Here is a tiny trained network, its code and every weight. The questions are about switching its units off for an input and a target symbol, where a switched-off unit gives its printed mean instead of its output.

import numpy as np


def w(rows, s, z=0):
    codes = np.array(rows[::2]) - 128.0
    scale = np.full(codes.shape[1], s)
    scale[-1] = z or s
    return codes * scale


def norm(h):
    return h / np.sqrt((h * h).mean(-1, keepdims=True) + 1e-5)


def f(y):
    return y / 2 * (1 + np.tanh(0.7978845608 * (y + 0.044715 * y**3)))


def softmax(a):
    e = np.exp(a - a.max(-1, keepdims=True))
    return e / e.sum(-1, keepdims=True)


def log_softmax(a):
    a = a - a.max(-1, keepdims=True)
    return a - np.log(np.exp(a).sum(-1, keepdims=True))


def net(x, mask):
    ids = ['ΛΣΦΨβγεηθμξπτω'.index(c) for c in x.split()]
    T = len(ids)
    res = E[ids] + P[:T]
    u = 0
    for l in range(2):
        q, k, v = (norm(res) @ M[l].T for M in (Q, K, V))
        z = softmax(np.where(np.tri(T) > 0, q @ k.T / 3**0.5, -1e9)) @ v
        res = res + np.where(mask[u], z, O[l][:, -1]) @ O[l][:, :-1]
        u += 1
        y = f(norm(res) @ A[l][:, :-1].T + A[l][:, -1])
        res = res + np.where(mask[u : u + 16], y, B[l][:, -1]) @ B[l][:, :-1]
        u += 16
    return log_softmax(norm(res)[-1] @ U[:, :-1].T + U[:, -1])


Q, K, V, O, A, B = {}, {}, {}, {}, {}, {}
E = w([
[91,112,115,111,136],'Λ',
[146,94,117,110,143],'Σ',
[137,95,126,98,113],'Φ',
[117,103,109,112,118],'Ψ',
[110,108,115,107,97],'β',
[113,120,88,140,115],'γ',
[134,112,92,143,151],'ε',
[104,120,99,138,156],'η',
[140,108,102,125,94],'θ',
[163,98,108,124,128],'μ',
[97,80,253,216,109],'ξ',
[133,106,94,129,119],'π',
[119,96,135,91,129],'τ',
[119,101,115,113,156],'ω',
],0.0048)
P = w([
[146,228,32,4,159],'0',
[132,165,22,29,144],'1',
[120,125,34,50,139],'2',
[113,97,42,65,135],'3',
[107,80,56,81,131],'4',
[102,64,67,94,129],'5',
[100,51,78,109,124],'6',
[96,41,90,123,124],'7',
[91,31,103,138,120],'8',
[88,22,116,155,120],'9',
[84,14,130,175,116],'10',
[83,4,148,194,116],'11',
[85,3,176,220,115],'12',
],0.0017)
Q[0] = w([
[171,221,214,150,119],'L0H1',
[81,13,110,131,128],'L0H1',
[97,11,97,166,106],'L0H1',
],0.011)
K[0] = w([
[156,234,99,54,149],'L0H1',
[105,65,211,255,115],'L0H1',
[101,67,249,217,115],'L0H1',
],0.006)
V[0] = w([
[221,90,215,83,140],'L0H1',
[119,137,103,164,212],'L0H1',
[252,107,122,170,87],'L0H1',
],0.0031)
O[0] = w([
[39,208,71,223,117,44],'L0H1',
[149,137,203,75,10,83],'L0H1',
[3,136,134,87,159,2],'L0H1',
],0.0027,0.0006)
A[0] = w([
[198,140,137,135,59,191],'L0N1',
[153,157,155,134,162,165],'L0N2',
[164,153,90,153,162,200],'L0N3',
[114,104,100,120,113,246],'L0N4',
[91,175,103,221,189,29],'L0N5',
[75,159,110,90,149,161],'L0N6',
[165,111,121,98,71,226],'L0N7',
[117,122,94,102,97,233],'L0N8',
[147,138,147,176,129,15],'L0N9',
[136,126,129,115,107,193],'L0N10',
[140,121,94,124,140,254],'L0N11',
[134,123,168,136,179,208],'L0N12',
[119,81,141,136,159,218],'L0N13',
[20,254,92,214,183,16],'L0N14',
[45,158,122,136,98,172],'L0N15',
[151,186,169,120,110,177],'L0N16',
],0.0049,0.00074)
B[0] = w([
[138,146,188,172,255,113],'L0N1',
[139,80,101,118,107,75],'L0N2',
[124,123,144,182,98,131],'L0N3',
[128,185,169,133,101,254],'L0N4',
[116,130,191,121,104,91],'L0N5',
[81,128,164,142,99,135],'L0N6',
[157,159,200,163,96,213],'L0N7',
[124,163,181,148,95,232],'L0N8',
[106,98,117,75,136,77],'L0N9',
[140,129,158,130,113,150],'L0N10',
[131,158,148,169,88,217],'L0N11',
[120,109,109,135,74,113],'L0N12',
[127,162,100,112,73,229],'L0N13',
[194,99,205,154,99,88],'L0N14',
[153,136,182,143,222,121],'L0N15',
[127,52,104,116,194,59],'L0N16',
],0.0032,0.002)
Q[1] = w([
[155,158,118,100,179],'L1H1',
[126,201,155,155,255],'L1H1',
[113,33,58,163,6],'L1H1',
],0.0095)
K[1] = w([
[183,246,107,49,22],'L1H1',
[164,236,107,47,182],'L1H1',
[59,1,190,207,121],'L1H1',
],0.0051)
V[1] = w([
[3,95,165,46,125],'L1H1',
[151,62,7,88,187],'L1H1',
[87,141,70,246,126],'L1H1',
],0.0024)
O[1] = w([
[227,201,89,192,144,154],'L1H1',
[125,214,230,159,2,2],'L1H1',
[148,149,173,4,167,165],'L1H1',
],0.0031,0.00088)
A[1] = w([
[193,127,112,113,167,75],'L1N1',
[192,148,107,186,126,83],'L1N2',
[105,108,167,122,115,115],'L1N3',
[193,115,116,97,111,100],'L1N4',
[101,126,131,100,142,139],'L1N5',
[117,125,131,72,117,117],'L1N6',
[122,141,149,129,116,135],'L1N7',
[70,145,205,50,116,53],'L1N8',
[143,120,115,145,114,124],'L1N9',
[168,141,122,202,176,134],'L1N10',
[220,128,255,110,118,102],'L1N11',
[119,151,105,123,138,128],'L1N12',
[161,97,160,139,218,1],'L1N13',
[166,123,163,135,97,124],'L1N14',
[91,147,178,113,184,40],'L1N15',
[133,116,107,124,199,121],'L1N16',
],0.0095,0.0035)
B[1] = w([
[127,141,133,112,52,55],'L1N1',
[177,51,130,160,126,135],'L1N2',
[156,109,105,129,113,140],'L1N3',
[75,111,137,138,175,248],'L1N4',
[128,104,164,124,164,117],'L1N5',
[154,90,138,133,150,202],'L1N6',
[146,115,155,124,103,129],'L1N7',
[160,81,102,172,88,75],'L1N8',
[151,149,117,144,153,232],'L1N9',
[109,23,156,137,149,130],'L1N10',
[161,170,3,66,141,105],'L1N11',
[136,85,146,166,118,147],'L1N12',
[179,95,92,99,60,119],'L1N13',
[161,141,182,123,155,213],'L1N14',
[127,181,121,182,136,74],'L1N15',
[118,177,204,119,103,160],'L1N16',
],0.005,0.0014)
U = w([
[94,157,215,197,167,140],'Λ',
[52,81,49,74,125,143],'Σ',
[185,167,53,61,190,187],'Φ',
[108,206,35,140,80,161],'Ψ',
[119,135,134,121,139,92],'β',
[214,143,141,163,248,39],'γ',
[109,107,101,107,4,48],'ε',
[93,83,243,89,97,81],'η',
[161,172,95,242,95,122],'θ',
[221,196,188,130,119,255],'μ',
[215,88,131,31,84,139],'ξ',
[87,124,62,189,208,141],'π',
[123,84,161,71,225,110],'τ',
[112,194,178,130,21,132],'ω',
],0.014,0.0039)

Each question gives the input, a string of symbols that net reads in full, and the target symbol t.
The units are the heads (3 rows each of Q, K, V and O) and the neurons (one row each of A and B). Each row of codes is followed by its name. A weight is (code - 128) times the scale printed after its matrix; where a second scale follows, it is the last column's (O, A, B and U).
mask holds one flag per unit, layer by layer, with each layer's heads first. A switched-off unit (its flag False) gives its mean, the last column of its rows in O or B, instead of its output. The means were averaged over made-up inputs and are rounded, as every weight is.
A unit's drop is (log p(t) with every unit on - log p(t) with that unit switched off) / (log p(t) with every unit on - log p(t) with every unit switched off).
The circuit of an input: a set's keep is (log p(t) with only the set's units on - log p(t) with every unit switched off) / (log p(t) with every unit on - log p(t) with every unit switched off). Starting from the 12 units with the biggest drops (on a tie, the unit counted first), units are removed one at a time, each time the one whose removal leaves the highest keep (on an exact tie, the one counted first), for as long as the keep stays at least 0.8.
circuit, biggest first: the units of the circuit, biggest drop first
most important unit: the unit with the biggest drop
top k neurons: the k neurons with the biggest drops, biggest first
top k neurons in layer l: the k neurons of layer l with the biggest drops, biggest first
input η τ μ ω π Φ, target η: circuit, biggest first	(L1H1, L1N4)
input π Φ Λ ε Σ ε, target ω: circuit, biggest first	(L1H1)
input ξ ω ω η ω ε π Σ θ ω η μ, target η: top 2 neurons	(L1N16, L1N1)
input ω Σ μ θ Λ θ θ β, target Σ: top 3 neurons	(L0N7, L1N16, L0N1)
input Λ ξ Λ η Λ η Ψ β Λ, target Λ: top 4 neurons	(L0N15, L1N16, L1N15, L1N5)
input μ ω η, target μ: circuit, biggest first	(L1H1, L0H1, L1N14)
input τ π ω π θ β β ε η ε μ η Ψ, target Φ: circuit, biggest first	(L1H1, L1N11)
input ω μ ω, target ε: circuit, biggest first	(L1H1, L1N8)
input ω π Λ, target η: top 3 neurons	(L1N11, L0N7, L1N4)
input η β Λ μ, target γ: top 2 neurons	(L1N14, L1N4)
input Λ ε θ Ψ β ε η β Λ, target π: top 3 neurons in layer 0	(L0N7, L0N13, L0N1)
input ε ξ ε π, target π: top 2 neurons	(L1N13, L1N10)
input ω π ω θ, target μ: circuit, biggest first	(L0N1, L0N7)
input θ θ Ψ π θ ω θ η μ η θ, target Φ: most important unit	L1N11
input θ ε Λ, target ξ: top 2 neurons	(L1N8, L0N3)
input ε π ω τ ω μ Ψ, target ε: top 2 neurons	(L1N16, L0N3)
input Φ μ θ ω τ, target μ: circuit, biggest first	(L1H1, L1N14)
input Φ Λ θ π γ, target η: circuit, biggest first	(L0H1, L1H1, L0N7, L1N14)
input γ Ψ η μ η, target ε: circuit, biggest first	(L1H1, L0H1, L1N16)
input γ η β θ η μ Σ Λ γ Ψ, target τ: top 3 neurons in layer 1	(L1N14, L1N4, L1N16)
input γ ω η η ε ω ω Σ θ ω ξ μ Ψ, target Σ: most important unit	L1N14
input τ ω γ ω θ π τ Λ π, target γ: top 4 neurons	(L1N14, L1N4, L1N16, L0N1)
input π ω ω Ψ ω θ Ψ θ μ, target Σ: top 4 neurons	(L0N13, L0N7, L1N16, L0N1)
input Ψ π θ θ θ, target Σ: top 2 neurons	(L0N7, L0N8)
input Ψ Λ Λ Λ ω ω, target μ: top 2 neurons	(L1N14, L1N10)
input Σ η θ Σ Φ ω Ψ η Φ ω Σ η, target ω: top 3 neurons in layer 1	(L1N10, L1N11, L1N2)
